Each row is followed by its class.
[ 203 -386 -127 -373   34  -24 -118 -239 -285  -28 -309 -107   38 -494
  -95 -285  -92 -145 -202  152   -4  113   23  250 -197 -213  204 -289
  -67 -155 -189  387 -287 -169   99   87  -56 -117  -42 -116 -283   32] -> q988
[  83  128 -137  -12 -167  160  135  108  -91 -414  -10  267 -185   -8
    2 -280 -199  105 -104  -58  304 -177 -447  178  194 -196  -28   21
 -261  -95   43  -10  -39 -168 -369  132   41  440   48  -54  126  868] -> q266
[   2 -225  280 -284  453  -28 -413  237   -2  -18 -183 -294  -27  260
   43  -51   41 -237  312  -54    8  -90  495   19  195 -178  300   90
  402  241 -540  127 -145 -168 -316 -491  -40  327 -197  233 -333 -305] -> q266
[ 107   82 -211  102 -239  194  227  111  -92 -420  -41  306 -209   29
   27 -278  -99  243  -86  -19  214  -10 -419  148  165 -165  -48   33
 -251  -82   58  -43  -73 -167 -327  220   -1  358   51  -93  131  899] -> q793
[ 143   -3 -234   -4  -72  183  140   60 -151 -349  127  294 -244  -48
  -56 -223 -159  323  -39 -140  323 -141 -561  135  109 -112 -134  -83
 -202 -155  -87   33  -53 -272 -359  204   66  364   12  -34   99  704] -> q279
[ 194 -383 -259 -595  148   99 -112 -239 -427   52 -407 -254   90 -553
 -172 -288   11 -296  -93   53   55  103  210  195 -208  -69  278 -417
  -51  -99  -39  327 -212  -70  109  167  -71 -112  188  -94  -98  -54] -> q279
[ 115   99 -146  -39 -185  192  113  141 -106 -365  -47  242 -214   40
  -17 -263 -243   78 -111   17  235 -166 -399  109  197 -281   -6   22
 -198 -101  -26   69  -16 -189 -341    4   91  407   48  -36   56  811] -> q254
[  40  189 -110   17 -197  134  166  -15 -146 -380   71  467 -223  195
    7 -313 -134  122 -192  -35  268  -40 -412  171  106 -405 -105   34
 -136 -273   47   33  -53 -160 -342   35   23  515  198  105  -34  678] -> q266
[  34 -274  196 -314  469   -8 -442  200    0   87 -259 -336  -51  382
  -98  -60   99 -210  300  -61  -72 -128  493   12  214 -129  264   35
  300  210 -526  102 -154 -150 -300 -450   -3  334 -217  164 -420 -365] -> q266
[ 161   40 -277   -8  -67  185  149   31 -172 -327   77  241 -247  -51
  -33 -240 -190  301  -75 -124  317 -191 -525  155  204 -253 -105  -60
 -238 -154  -31   30  -21 -212 -377  150   48  373   39  -92   46  657] -> q534
[  49  -22 -215  -24  -95  198   95   67 -182 -267  -79  173 -150  -88
   22 -242 -117  181  -48  -67  235 -122 -303  145  209 -240  -27  -41
 -255  -46   21   37  -30 -184 -319  200   36  372   13  -95   86  743] -> q254
[ 142   11 -262    2  -87  210  132   50 -187 -362  173  303 -277   49
  -34 -224 -126  306  -22 -111  307 -153 -501  160  141 -119 -127  -67
 -199 -123  -51  -15  -57 -274 -369  125   32  411   11  -22   74  651] -> q523
[  46 -283  225 -329  576  -32 -470  190    5   26 -163 -381  -36  269
  -30  -39   90 -255  306  -71   22 -216  527  -16  301 -112  303   79
  389  203 -569  102 -157 -178 -253 -459   12  271 -259  233 -343 -364] -> q988
[  89   39 -306    3  -43  267  176   66 -205 -320  126  288 -275  -36
  -35 -216 -166  350  -54 -138  342 -106 -468  103  121 -123 -105  -50
 -170 -180    2    4  -29 -264 -347  163   46  411   58  -13   61  610] -> q534
[ 163   81 -212  -14 -144  220  164  127 -113 -381  -35  219 -178   37
    8 -233 -130  214  -71  -45  285 -175 -452  103  191 -158  -22   19
 -224  -95   49  -15  -25 -213 -306  132   56  394  102  -40   83  832] -> q534
[ 188  -46 -254   -3 -107  260  127   75 -177 -337  119  317 -210   14
  -29 -168 -151  328  -32 -160  331 -165 -570  153  120 -106 -149 -110
 -164 -143  -53   13  -38 -297 -378  270   29  397   -1  -26  -10  637] -> q574
[ 115   90 -152  -98 -123  253  110   95 -134 -363   -8  258 -180   53
  -37 -259 -191  113  -90 -111  279 -162 -319  124  203 -142    9  -21
 -212 -243   20  -22  -69 -158 -325  103   91  388   42  -35   77  802] -> q900
[ 196 -384  -49 -407   48  -82 -138 -236 -277  -37 -322  -62   91 -617
 -122 -334  -87 -265 -196  149  -24  112   35  209 -246 -241  271 -239
 -105  -19 -195  374 -184 -147  144  125  -27 -167  -23  -68 -196   -3] -> q254
[ 122  158 -157  -29 -209  221  180  129  -96 -431 -108  308 -203   40
   45 -207 -143  137 -138  -36  277  -72 -400  130  264 -229  -89   25
 -229 -164   60   -7  -47 -165 -276  109   45  441  101  -69   68  752] -> q314
[ 285 -434 -145 -426  212    2   10 -227 -274  -15 -408 -317  123 -594
 -176 -244 -137 -315  -69  132   46   43  102  286 -217 -195   74 -450
  -78  -90 -103  414 -248 -291  190  222   -8 -150  -51 -181 -382  145] -> q254
[ 114   61 -245  -43 -122  217  104   43 -158 -329  179  254 -279   33
   -6 -238 -203  298  -80 -134  365 -211 -537   98  235 -159  -74  -80
 -172 -153  -89  -12  -45 -242 -365  137   28  413   36    0  151  723] -> q793
[ 307 -373  -84 -478  137   30  -36 -249 -253  -33 -315 -292  107 -549
 -184 -295 -254 -387 -107  195  114   50  165  271 -214 -146  129 -412
  -20 -147 -118  420 -307 -274  169   99    9 -164 -175 -131 -350  210] -> q988
[ 141   -5 -282   43  -69  214  194   29 -165 -274  151  253 -224   14
  -10 -232 -101  312  -67 -143  319 -171 -481  112  154 -160  -89  -36
 -198  -61  -41  -81  -32 -281 -347  149   25  392   16  -34   90  646] -> q534
[  96   11 -282  -29  -84  235  109  101 -177 -295  -71  239 -174   94
  -45 -192  -91  230  -57 -103  219 -150 -363  110  178  -79  -11  -76
 -210  -68   17   45  -11 -185 -280  138   65  408   52  -73   50  766] -> q314
[ 281 -388  -75 -412  196   -1  -29 -205 -250 -102 -326 -287  138 -581
 -179 -219 -246 -316  -53  131  121   60   57  269 -238  -51   80 -421
   27  -49 -105  463 -300 -262  208  150   36 -145  -78 -114 -265  218] -> q900
[ 150  -12 -230   22  -81  249  163   41  -93 -293  152  320 -263   88
  -14 -202 -117  368  -50 -127  252 -134 -511  154  119 -197 -106  -72
 -184 -201 -107  -34  -52 -224 -344  213  -33  415   11  -69   96  695] -> q438
[ 258 -375 -101 -482  186    1  -48 -274 -292   11 -286 -341  141 -567
 -137 -259 -194 -310  -53  111  157  -38  119  295 -213 -147  100 -467
    9 -104 -104  426 -263 -235  132  127   -8 -147  -10 -124 -330  209] -> q254
[ 214 -385 -102 -358   11  -64  -95 -262 -289  -49 -339  -95   75 -546
 -150 -336  -47 -215 -189  128   17  164   91  253 -227 -287  227 -272
 -105  -94 -163  298 -248 -109   95  122  -62 -159   49 -129 -222   22] -> q534
[  72   33 -241   -7 -152  177  115  136 -163 -354  -30  206 -164  100
   11 -217 -119  192  -54  -77  263 -108 -348  153  179 -179  -74  -16
 -236 -127   80   19  -92 -195 -361   93   59  425   86  -58   68  815] -> q523
[ 201 -348 -109 -318  -23  -66 -133 -224 -304  -50 -311  -74   56 -480
 -125 -276  -68 -218 -212   76  -67  202   41  203 -188 -237  243 -253
  -99  -65 -200  388 -246  -87  150   95  -94 -113   11  -88 -185  -41] -> q793
[  43 -252  256 -351  434  -40 -420  208  -14   22 -154 -334  -27  402
   12   -5   26 -261  306  -98  -43  -93  453  -23  175 -143  325   68
  416  220 -550  191  -95 -138 -305 -516  -45  309 -184  281 -332 -277] -> q574
[  40 -220  237 -326  410  -15 -424  286   17   -9 -189 -225  -47  390
   25  -22   87 -261  315  -81 -105  -88  434  -52  226 -108  267  139
  327  230 -515  127 -121 -177 -320 -456   -6  352 -189  232 -344 -339] -> q523
[ 136   41 -274    9  -75  242  164   21 -197 -336  159  248 -252  -47
  -83 -234 -172  297  -54 -112  357 -214 -477  126  144 -106  -77  -74
 -214 -124  -46   -6  -34 -254 -346  164   72  357   57  -24   53  666] -> q534
[ 111   65 -223   28 -161  202  168  125 -151 -400   -1  270 -163    0
   56 -252  -98  154 -101  -92  249 -116 -400  110  222 -164   10   61
 -247 -131   74  -12  -55 -140 -320  210   -9  390   58  -71  123  827] -> q988
[ 198 -510 -353 -526  239   -1 -153 -262 -480   92 -412 -272   68 -484
 -178 -205   29 -181  -69   32  -56   85  158  244 -255  -51  312 -417
  -14  -36  -92  406 -200 -110   92  107  -45 -203  110 -111  -46  -54] -> q523
[ 219  -22 -265   10  -12  128  141   54 -185 -349  111  249 -223    5
  -25 -186  -68  343  -46 -195  324 -146 -636  135  189 -120 -102  -22
 -172  -24  -87  -13   23 -250 -309  235  -19  355   67  -39  240  678] -> q574
[  51 -227  243 -338  488   44 -443  249   38   31 -179 -366  -24  323
    3  -27   66 -236  314  -86  -27 -144  535  -36  250  -95  299   93
  400  186 -525   96 -141 -137 -262 -467  -41  318 -255  218 -304 -360] -> q988
[ 291 -411  -87 -496  296   -5  -50 -266 -228  -19 -205 -339  156 -639
 -177 -276 -147 -343  -79  135  161  -32   84  288 -231 -144   87 -441
   31 -198  -85  396 -279 -128  157  158   23 -184  -59 -160 -243  209] -> q314
[ 264 -444 -134 -434  196   -8  -22 -229 -256  -70 -300 -329  106 -616
 -113 -240 -140 -273  -89   78  102   97   57  267 -255 -178   85 -400
  -24 -127 -132  447 -265 -237  124  206  -10 -127  -27 -131 -234  219] -> q279
[ 279 -516 -252 -563  238   33 -198 -287 -468   75 -459 -367  156 -585
 -213 -258   12 -164  -81   -8    7   -6  266  246 -269 -147  285 -474
    4  -88  -38  422 -187 -133  202  139  -27 -195  163 -159  -52  -95] -> q266
[  37 -231  223 -322  452  -25 -428  213   12  -39 -188 -310  -59  289
   43  -68   71 -234  285  -46  -37 -123  441  -32  266 -131  324  121
  366  223 -565  162 -168 -157 -283 -481   -1  285 -209  224 -347 -353] -> q988
[ 197 -433 -107 -423   87  -33 -171 -251 -289  -53 -249 -187  105 -611
  -72 -310  -31 -175 -162   63   47   80   31  243 -217 -284  238 -329
  -65 -117 -225  387 -281 -109  152  117  -81 -142   89 -162 -185  -40] -> q438
[ 248 -481 -335 -523  142    5 -149 -313 -410  134 -413 -308  109 -401
 -259 -192  -10 -222 -101   58  -54   87  196  271 -285  -64  238 -472
 -108  -82  -53  364 -225 -160  126  121  -61 -206   29 -125 -249  -98] -> q523
[  48   26  293 -270  331  -98 -240  267   54 -161 -233 -231 -105  314
  109 -101  108 -136  353   50 -188   67  196  -28  255 -160  294  283
  267  295 -452  157  -12  -74 -287 -494  -61  257 -119  210 -198 -219] -> q793
[ 229 -402 -102 -368   33  -50 -141 -235 -269  -78 -304 -157   72 -507
 -120 -291  -90 -168 -190   61    6  101  -19  274 -188 -277  214 -295
  -52  -91 -218  376 -217  -94  117  152  -73 -125   -2 -104 -204    1] -> q574
[ 100   54 -220  -15  -46  118   93   70 -184 -361   -6  209 -155   49
   66 -197  -48  165  -97 -132  278 -137 -400  118  252 -289  -37   32
 -228 -121   27   54  -21 -178 -295  138   43  382   89   -8  130  795] -> q523
[ 254 -444 -113 -488  309  -36  -49 -309 -291    0 -250 -321  149 -628
 -189 -244 -172 -388 -112   92  123   39  100  325 -220 -159   35 -476
  -30 -113 -161  444 -301 -270  205  174   29 -126  -62 -171 -252  210] -> q314
[  18  200 -175  -12 -166  160  168  -36 -183 -380  153  446 -194   88
   90 -335  -47  108 -148  -82  326  -76 -464  156  129 -299  -60  -16
 -152 -169  -43   38 -102 -225 -339   59   35  425  191  105   -5  692] -> q523
[ 229 -372 -122 -373   65  -62 -117 -191 -302  -18 -329 -167   77 -485
 -128 -266  -37 -124 -185   50    1   68  -19  205 -177 -271  239 -261
 -103 -145 -167  386 -247  -68   88   88  -63 -101   94 -131 -215   55] -> q534
[ 238 -479 -256 -489   71   63 -132 -280 -424   91 -426 -266  112 -451
 -232 -191  -23 -145  -55  107  -65   55  158  215 -280  -87  266 -470
  -39  -92  -44  417 -228  -62  196  145  -68 -220  138 -148 -154 -114] -> q438
[  63 -245  262 -323  446  -46 -418  204   21  -31 -223 -377  -60  277
  -58  -66    4 -199  329   40  -59 -168  385   43  190 -146  307   82
  336  272 -565  131 -143 -137 -290 -547   25  236 -227  195 -318 -270] -> q534
[ 294 -400 -146 -469  302  -58  -95 -281 -248  -61 -285 -342  164 -618
 -135 -256 -130 -240  -92    8  114   57   78  290 -225 -141  110 -419
   -8  -67 -111  404 -258 -197  215  179  -23 -194   14 -195 -190  106] -> q900
[ 131   27 -274  -54  -72  244  128   43 -210 -320  153  267 -225   33
  -31 -252  -83  325    0 -174  313 -133 -513  129  101 -135 -101 -113
 -154 -129  -69   -2  -24 -262 -324  162   19  386   40    0  109  614] -> q523
[  26 -115  257 -352  356  -82 -325  221    8  131 -119 -403  -35  267
    1  -40   91 -253  322  -27 -136 -169  240  -82  304 -169  235  234
  255  169 -461  161  -69  -61 -391 -538   93  232 -178  113 -464 -340] -> q534
[ 200 -397 -108 -383   29    4 -117 -252 -283  -28 -347 -142   59 -549
  -98 -268  -44 -189 -183  124  -22  207   38  221 -252 -239  215 -321
 -128 -125 -196  409 -239 -101  152  140  -66 -129  -57  -92 -255   17] -> q279
[ 155   54 -216   19 -107  150  126   97 -151 -421  -33  213 -169  -19
    8 -185  -90  177 -110  -45  265 -171 -469  123  228 -193  -32   57
 -237  -66   89   39  -23 -176 -267  191   20  367   74  -70  145  844] -> q988
[  98   16 -288   57 -138  266  184   62 -187 -299  205  298 -195   53
   57 -251 -125  347  -29 -168  316 -167 -592  100  143 -142  -63  -82
 -132  -98 -116   19  -37 -200 -323  191  -35  414   87  -20  106  660] -> q438
[ 310 -524 -318 -575  308   32 -191 -273 -468   72 -389 -422  130 -499
 -274 -191  -12 -248  -70   -4   55  -22  219  194 -178 -120  310 -467
  -15 -171  -28  429 -163 -142  183   84  -28 -134  121  -87 -157   21] -> q900
[ 107   63 -214   28 -157  182  109   89 -133 -393   -2  237 -169   19
  -26 -209 -129  140 -118  -53  287 -134 -357  134  201 -167  -59   24
 -246 -169   95   49 -101 -158 -316  140   62  417   73  -50   46  806] -> q988
[ 142   66 -188  -10  -88  174  125   52 -151 -418    6  221 -173   37
   -3 -196 -119  111 -111 -153  330 -151 -407  120  254 -132   -5   27
 -208 -130   35   11  -58 -128 -278  178   42  400   81  -12  138  885] -> q900
[  -8 -123  264 -366  338 -110 -367  188  -26  125  -59 -465  -23  242
  -51  -30   80 -272  322  -24  -67 -222  198  -36  250 -127  233  157
  272  184 -520  169  -88  -41 -380 -610   94  201 -130  156 -432 -360] -> q254
[  81  175  -78   -3 -239  148  185  -29 -193 -419  116  417 -221   90
   18 -250  -95   77 -182 -102  296  -21 -435  100   84 -365 -101   67
 -151 -250   56   88  -20 -134 -291   43   31  480  240  132  100  726] -> q254
[ 172  -33 -286   52 -126  258  170   42 -203 -334  111  269 -272   26
  -57 -217 -204  320  -54 -114  341 -200 -450  141  143 -110 -112  -88
 -207 -130   -6   29  -46 -339 -384  164   49  443  -36  -19   43  694] -> q266
[ 116   59 -218    5 -149  258  137   94 -141 -344  110  335 -250   90
    7 -215 -183  300  -66  -99  310 -126 -532  111  135 -177 -157  -62
 -149 -153  -49   27  -57 -269 -343  146   35  432  -37   25   25  616] -> q523
[ -29  171 -110  -29 -244  141  190  -22 -172 -427   93  480 -240   82
  116 -295 -106   99 -192  -98  305   64 -452   90  121 -356 -115   85
 -122 -217   49  -22  -45 -223 -294  110   14  455  184  141  191  673] -> q279
[ 236 -450 -235 -539  164   39 -131 -258 -471  113 -434 -196   98 -506
 -216 -202  -79 -331 -137   32  -11  100  216  234 -232 -137  299 -410
  -67 -171  -34  400 -197 -104   95  159  -92  -99   55  -77 -122  -11] -> q266
[ 103   -1 -238  -74 -123  144   59  131 -151 -379  -14  248 -164   38
  -23 -232 -149  139  -78 -152  311 -142 -399   92  206 -169  -28    9
 -189  -77  102  -18   30 -187 -312  143   75  439  112  -32  169  751] -> q574
[  50  -93  204 -340  317  -38 -325  144  -52  104  -34 -473  -41  354
  -23  -43   86 -178  314  -24  -45 -198  220  -24  259  -68  164  182
  318  162 -435  151 -102  -70 -355 -604  120  204 -149  156 -406 -252] -> q279
[ 147   90 -188  -53 -179  172  121  117 -136 -380   -3  209 -170    0
   17 -225 -166  162 -104  -99  254 -173 -418  129  208 -236    0  -37
 -278  -76   45   27  -67 -177 -335   89    1  413   95  -86  154  822] -> q793
[  39 -120  238 -351  305 -101 -324  148  -88  117 -113 -445  -18  213
  -25  -71   61 -202  324   21  -43 -172  196   -4  253 -206  204  142
  316  216 -507  251  -70  -95 -379 -593  104  198  -97  139 -399 -202] -> q254
[ 228 -352  -82 -374   67  -75 -134 -232 -239 -118 -295 -147   82 -644
 -141 -314  -86 -204 -189  103   32  139  -22  278 -180 -246  246 -255
 -103  -74 -222  347 -241 -119  109  133  -72 -144    2 -125 -163   38] -> q900
[  20 -259  197 -351  457  -27 -468  214  -59  -13 -216 -361  -31  337
  -32  -25   94 -248  355  -96  -66 -185  460    8  217  -34  354   23
  306  286 -594  163 -137 -216 -256 -500    7  268 -220  245 -386 -340] -> q523
[  90   50 -253   16 -136  150  113   74 -142 -398  -62  160 -198   12
  -83 -206  -70  119  -73 -122  279 -106 -358  102  181 -212   33  -15
 -300  -82   39  -25   -3 -187 -285  102   18  372   86  -55   78  760] -> q534
[  16  177 -118   55 -213  230  233   12 -171 -372   83  455 -228  188
   71 -211  -99  168 -181   18  238   47 -406  104  108 -323 -138   32
  -74 -267   40   47  -70 -146 -217    2   61  473  159  125   22  661] -> q314
[  25 -267  233 -354  447   -2 -429  220   -4   30 -207 -328  -14  306
   26  -48  -31 -187  322  -57  -38 -176  432   38  244  -80  318   27
  387  228 -577  108 -148 -161 -307 -493   -3  282 -229  201 -328 -280] -> q900
[ 161 -413 -129 -444    9  -71 -136 -290 -314   49 -297 -190   79 -560
 -134 -338 -113 -268 -200  126  -16   83    0  217 -186 -221  211 -288
 -113  -36 -178  344 -244 -121  138  106  -19 -169  -13 -114 -165  -67] -> q254
[ 193  -25 -261   68  -96  244  158   81 -150 -320    2  338 -273   90
  -90 -183 -151  370  -23 -105  254 -135 -421  159  147 -150 -141  -94
 -233 -179  -34  -16  -36 -371 -365  207   62  415  -60  -66  -12  678] -> q266
[ 246 -448 -163 -433  326  -58  -76 -284 -293   -6 -205 -337  119 -563
 -196 -275 -147 -314  -73  118  135   40   94  303 -281 -168   61 -438
   27 -100 -151  480 -278 -222  136  121   48 -163  -48 -109 -254  209] -> q523
[ 249 -425  -91 -442  141    3  -73 -238 -307  -46 -312 -284  126 -579
 -122 -250 -220 -270  -63   68   82   85  108  280 -243 -163   85 -439
    4 -120 -116  479 -247 -237  155  172   12 -183  -72 -177 -256  162] -> q574
[  56 -102  274 -334  289  -66 -325  196  -28   76  -64 -519  -52  290
  -23  -35   52 -187  324  -64  -59 -150  229  -38  254 -166  237  159
  292  102 -486  220  -87  -24 -330 -628   47  284 -147  151 -355 -264] -> q266
[ 146   46 -260  -41 -122  219  147   71 -148 -382  154  313 -256   15
   41 -231 -117  300  -16 -172  276  -96 -592  123  136 -183 -158  -62
 -196 -144  -22    7    0 -226 -355  204    2  426   73  -59  181  646] -> q523
[  65   42 -243   -8   90  164  145   24 -155 -316  242  307 -235  -35
  -29 -275 -112  233  -40 -151  339 -182 -580  146  156 -169  -54  -45
 -170 -108 -130  -24  -13 -172 -316  191  -22  389   49  -16  186  660] -> q438
[ 275 -517 -262 -519  137   56 -130 -266 -471  126 -377 -288  112 -469
 -239 -180  -28 -285 -134   51    4   -9  155  188 -202 -147  295 -424
  -36  -99  -77  391 -229  -75  171  107  -71 -144  121 -105  -64  -47] -> q438
[ 150   88 -192  -30 -102  204  114   73 -173 -362  -72  305 -199   -7
  -41 -246 -227  123 -108  -31  316 -196 -361  178  207 -197  -16  -33
 -217 -156   45   73  -38 -221 -343  119   94  414   14  -13   30  828] -> q266
[  48  -89  292 -323  269 -122 -349  212   13   67  -45 -481  -14  285
  -45   -1   34 -181  344   -9  -61 -161  190  -31  228 -109  210  152
  316  188 -462  220 -128  -24 -366 -591   51  200 -147  135 -401 -187] -> q793
[ 130   80 -183   18 -170  215  143  103 -167 -375   15  300 -198   85
  -26 -194 -157  189  -80  -74  313 -140 -419  127  221 -111  -59   19
 -223 -133   79  -19  -74 -206 -347   97   41  453   41  -24   64  854] -> q900
[  14  -30  233 -307  405  -68 -261  267   -3 -155 -257 -233  -54  316
  138  -63  124 -203  383  -11 -179   19  195   -1  282  -94  336  229
  287  239 -480  104  -14 -128 -280 -469  -56  229  -95  214 -299 -301] -> q900
[ 119   70 -185    3 -167  211  158  120 -140 -330  -38  283 -170  -25
  -62 -289 -168  155  -74  -45  270 -151 -289  132  155 -173   -9  -18
 -300 -117   92  -31  -70 -191 -350  110   46  392   29 -107   10  785] -> q534
